Below is a small trained network, with its code and all its weights. Each question gives an input and a class and asks what happens when units are switched off, that is, made to give their printed mean instead of their output.

import numpy as np


def w(rows, s, z=0):
    codes = np.array(rows[::2]) - 128.0
    scale = np.full(codes.shape[1], s)
    scale[-1] = z or s
    return codes * scale


def f(y):
    return y / 2 * (1 + np.tanh(0.7978845608 * (y + 0.044715 * y**3)))


def log_softmax(a):
    a = a - a.max(-1, keepdims=True)
    return a - np.log(np.exp(a).sum(-1, keepdims=True))


def net(x, mask):
    res = np.array(x, float).reshape(1, 4) / 4 @ E
    y = f(res @ A[0][:, :-1].T + A[0][:, -1])
    res = res + np.where(mask, y, B[0][:, -1]) @ B[0][:, :-1]
    return log_softmax(res[-1] @ U[:, :-1].T + U[:, -1])


A, B = {}, {}
E = w([
[61,223,190,211,3,226,110],'x0',
[83,109,178,134,153,106,176],'x1',
[118,124,136,132,135,128,136],'x2',
[91,99,185,128,137,110,178],'x3',
],0.0044)
A[0] = w([
[179,63,96,71,168,28,104,3],'neuron 0',
[189,156,2,82,90,163,36,222],'neuron 1',
[174,75,56,64,212,35,134,65],'neuron 2',
[185,27,86,86,237,69,90,23],'neuron 3',
[75,211,165,214,9,245,161,64],'neuron 4',
[95,116,101,220,32,166,133,43],'neuron 5',
[212,81,126,87,174,85,140,23],'neuron 6',
],0.0046,0.0032)
B[0] = w([
[173,181,174,185,219,31,77,134],'neuron 0',
[97,69,81,68,68,171,172,250],'neuron 1',
[206,184,186,211,190,117,80,191],'neuron 2',
[160,245,175,179,205,36,70,173],'neuron 3',
[209,201,177,196,201,74,3,246],'neuron 4',
[155,182,107,187,114,91,81,128],'neuron 5',
[155,226,119,188,122,50,83,118],'neuron 6',
],0.0056,0.0024)
U = w([
[184,254,172,214,187,69,34,6],'0',
[108,97,75,76,112,160,180,253],'1',
[89,86,109,66,101,133,187,236],'2',
],0.005,0.0018)

Each question gives the input, the list of numbers given to net, and the class t.
The units are the neurons (one row each of A and B). Each row of codes is followed by its name. A weight is (code - 128) times the scale printed after its matrix; where a second scale follows, it is the last column's (A, B and U).
mask holds one flag per neuron, in row order. A switched-off neuron (its flag False) gives its mean, the last column of its row in B, instead of its output. The means were averaged over made-up inputs and are rounded, as every weight is.
A unit's drop is (log p(t) with every unit on - log p(t) with that unit switched off) / (log p(t) with every unit on - log p(t) with every unit switched off).
The circuit of an input: a set's keep is (log p(t) with only the set's units on - log p(t) with every unit switched off) / (log p(t) with every unit on - log p(t) with every unit switched off). Starting from all 7 units, units are removed one at a time, each time the one whose removal leaves the highest keep (on an exact tie, the one counted first), for as long as the keep stays at least 0.8.
circuit, biggest first: the units of the circuit, biggest drop first
k most important neurons: the k neurons with the biggest drops, biggest first
drop when u is switched off: that unit's drop, to one decimal
input [-8,-3,-2,3], class 0: circuit, biggest first -> [neuron 3; neuron 2]
input [-8,-5,-3,-3], class 0: 2 most important neurons -> [neuron 3; neuron 2]
input [-8,1,2,-5], class 0: circuit, biggest first -> [neuron 3; neuron 2]
input [-8,-3,7,5], class 0: circuit, biggest first -> [neuron 3; neuron 2]
input [-8,-5,-2,-2], class 0: 3 most important neurons -> [neuron 3; neuron 2; neuron 0]
input [-8,-6,-6,4], class 0: 4 most important neurons -> [neuron 3; neuron 2; neuron 0; neuron 6]
input [-7,-4,6,4], class 0: 4 most important neurons -> [neuron 3; neuron 2; neuron 0; neuron 6]
input [-8,-2,-3,-7], class 0: 2 most important neurons -> [neuron 3; neuron 2]
input [-8,-7,-5,0], class 0: 4 most important neurons -> [neuron 3; neuron 2; neuron 0; neuron 6]
input [-7,6,-6,-7], class 0: drop when neuron 6 is switched off -> 0.1
